Below is a small trained network, with its code and all its weights. Each question gives an input and a target symbol and asks what happens when units are switched off, that is, made to give their printed mean instead of their output.

import numpy as np


def w(rows, s, z=0):
    codes = np.array(rows[::2]) - 128.0
    scale = np.full(codes.shape[1], s)
    scale[-1] = z or s
    return codes * scale


def f(y):
    return y / 2 * (1 + np.tanh(0.7978845608 * (y + 0.044715 * y**3)))


def softmax(a):
    e = np.exp(a - a.max(-1, keepdims=True))
    return e / e.sum(-1, keepdims=True)


def log_softmax(a):
    a = a - a.max(-1, keepdims=True)
    return a - np.log(np.exp(a).sum(-1, keepdims=True))


def net(x, mask):
    ids = ['αβγδεηθλξτψ'.index(c) for c in x.split()]
    T = len(ids)
    res = E[ids] + P[:T]
    r = res
    for j in range(3):
        rows = slice(3 * j, 3 * j + 3)
        q, k, v = (r @ M[0][rows].T for M in (Q, K, V))
        z = softmax(np.where(np.tri(T) > 0, q @ k.T / 3**0.5, -1e9)) @ v
        o = O[0][rows]
        res = res + np.where(mask[j], z, o[:, -1]) @ o[:, :-1]
    y = f(res @ A[0][:, :-1].T + A[0][:, -1])
    res = res + np.where(mask[3:15], y, B[0][:, -1]) @ B[0][:, :-1]
    return log_softmax(res[-1] @ U[:, :-1].T + U[:, -1])


Q, K, V, O, A, B = {}, {}, {}, {}, {}, {}
E = w([
[239,136,86,195],'α',
[185,87,134,209],'β',
[28,121,141,248],'γ',
[189,172,116,38],'δ',
[153,165,180,82],'ε',
[81,124,196,152],'η',
[182,80,98,69],'θ',
[134,254,90,62],'λ',
[57,156,102,166],'ξ',
[89,119,14,94],'τ',
[18,195,89,66],'ψ',
],0.0068)
P = w([
[123,123,163,185],'0',
[245,245,43,235],'1',
[61,134,118,61],'2',
[54,53,70,194],'3',
[184,202,109,253],'4',
[52,145,136,53],'5',
],0.006)
Q[0] = w([
[73,94,98,51],'H1',
[150,227,241,109],'H1',
[53,251,26,181],'H1',
[88,119,152,121],'H2',
[65,141,132,139],'H2',
[133,138,151,123],'H2',
[203,25,39,173],'H3',
[157,102,194,52],'H3',
[87,117,136,29],'H3',
],0.029)
K[0] = w([
[133,112,102,54],'H1',
[131,165,252,142],'H1',
[8,188,113,122],'H1',
[107,117,153,113],'H2',
[87,123,131,94],'H2',
[156,113,149,121],'H2',
[238,85,75,186],'H3',
[125,71,143,54],'H3',
[103,123,85,70],'H3',
],0.036)
V[0] = w([
[159,73,102,42],'H1',
[204,1,163,109],'H1',
[178,132,199,134],'H1',
[167,168,74,99],'H2',
[102,137,172,49],'H2',
[85,183,165,74],'H2',
[139,159,129,103],'H3',
[157,191,159,112],'H3',
[175,169,167,182],'H3',
],0.012)
O[0] = w([
[1,163,71,62,57],'H1',
[10,223,194,132,3],'H1',
[171,172,209,102,70],'H1',
[191,98,66,136,130],'H2',
[160,114,182,24,99],'H2',
[164,59,175,55,142],'H2',
[120,140,157,83,136],'H3',
[170,142,186,98,151],'H3',
[218,157,192,180,169],'H3',
],0.009,0.0049)
A[0] = w([
[88,94,156,198,171],'N1',
[98,182,88,92,132],'N2',
[120,118,126,185,10],'N3',
[147,132,133,61,141],'N4',
[79,103,161,184,12],'N5',
[83,93,137,46,119],'N6',
[127,145,217,126,19],'N7',
[73,175,156,136,184],'N8',
[94,109,206,126,159],'N9',
[73,63,105,123,111],'N10',
[92,101,99,133,1],'N11',
[136,177,109,4,58],'N12',
],0.019,0.0083)
B[0] = w([
[88,162,63,133,234],'N1',
[44,144,143,104,174],'N2',
[161,89,189,94,174],'N3',
[159,75,158,64,183],'N4',
[154,178,252,82,131],'N5',
[122,100,194,238,254],'N6',
[97,85,56,92,169],'N7',
[157,36,153,193,145],'N8',
[91,199,199,93,190],'N9',
[155,62,96,59,243],'N10',
[161,186,209,94,155],'N11',
[137,243,66,93,206],'N12',
],0.027,0.008)
U = w([
[245,153,121,254,185],'α',
[108,143,66,215,253],'β',
[101,91,35,100,134],'γ',
[45,180,104,129,159],'δ',
[159,187,166,124,78],'ε',
[151,112,231,165,97],'η',
[41,77,135,196,121],'θ',
[174,176,114,77,57],'λ',
[141,29,132,139,64],'ξ',
[102,100,160,52,58],'τ',
[185,120,144,100,107],'ψ',
],0.0051,0.0062)

Each question gives the input, a string of symbols that net reads in full, and the target symbol t.
The units are the heads (3 rows each of Q, K, V and O) and the neurons (one row each of A and B). Each row of codes is followed by its name. A weight is (code - 128) times the scale printed after its matrix; where a second scale follows, it is the last column's (O, A, B and U).
mask holds one flag per unit, heads first, then neurons. A switched-off unit (its flag False) gives its mean, the last column of its rows in O or B, instead of its output. The means were averaged over made-up inputs and are rounded, as every weight is.
A unit's drop is (log p(t) with every unit on - log p(t) with that unit switched off) / (log p(t) with every unit on - log p(t) with every unit switched off).
The circuit of an input: a set's keep is (log p(t) with only the set's units on - log p(t) with every unit switched off) / (log p(t) with every unit on - log p(t) with every unit switched off). Starting from the 12 units with the biggest drops (on a tie, the unit counted first), units are removed one at a time, each time the one whose removal leaves the highest keep (on an exact tie, the one counted first), for as long as the keep stays at least 0.8.
circuit, biggest first: the units of the circuit, biggest drop first
most important unit: the unit with the biggest drop
top k neurons: the k neurons with the biggest drops, biggest first
input η τ β ξ, target γ: circuit, biggest first	(N1, N6)
input τ η δ, target δ: circuit, biggest first	(H1, N2)
input ξ τ τ η δ, target α: circuit, biggest first	(N10, N2, H2)
input η η η γ, target δ: top 4 neurons	(N1, N6, N10, N9)
input γ θ ψ η β, target α: most important unit	N3
input η η η τ ξ α, target α: top 3 neurons	(N10, N2, N7)
input τ η τ ε, target γ: top 2 neurons	(N10, N6)
input η δ τ α, target γ: circuit, biggest first	(H1, N6)
input η ξ ψ γ, target ξ: circuit, biggest first	(H1, N12, N10)
input η γ η λ η τ, target τ: top 4 neurons	(N10, N2, N11, N12)
input λ η τ θ, target γ: top 3 neurons	(N6, N10, N9)
input γ γ γ λ α τ, target τ: circuit, biggest first	(N10, N11, H1, H3)
input ξ θ θ δ, target θ: circuit, biggest first	(H1, N8, N2)
input α θ γ τ η, target α: circuit, biggest first	(N10, H1)
input η τ γ η, target γ: circuit, biggest first	(N6, N1, N9)
input η η τ ξ, target γ: most important unit	H1
input η τ η λ η λ, target λ: circuit, biggest first	(N12, H2)
input θ η δ τ α β, target β: circuit, biggest first	(N10, N4, N3)
input τ α δ τ ξ, target α: circuit, biggest first	(H1, H3)
input η ξ τ ψ, target ξ: top 3 neurons	(N10, N6, N12)
input ξ τ α τ δ θ, target θ: circuit, biggest first	(N6, H1)
input τ γ η λ ξ η, target η: top 4 neurons	(N6, N9, N1, N4)
input η η η θ, target θ: top 2 neurons	(N8, N12)
input λ λ η, target η: most important unit	H2
input η η η η γ, target α: top 4 neurons	(N10, N3, N2, N9)
input τ ξ η τ, target γ: top 3 neurons	(N6, N10, N9)
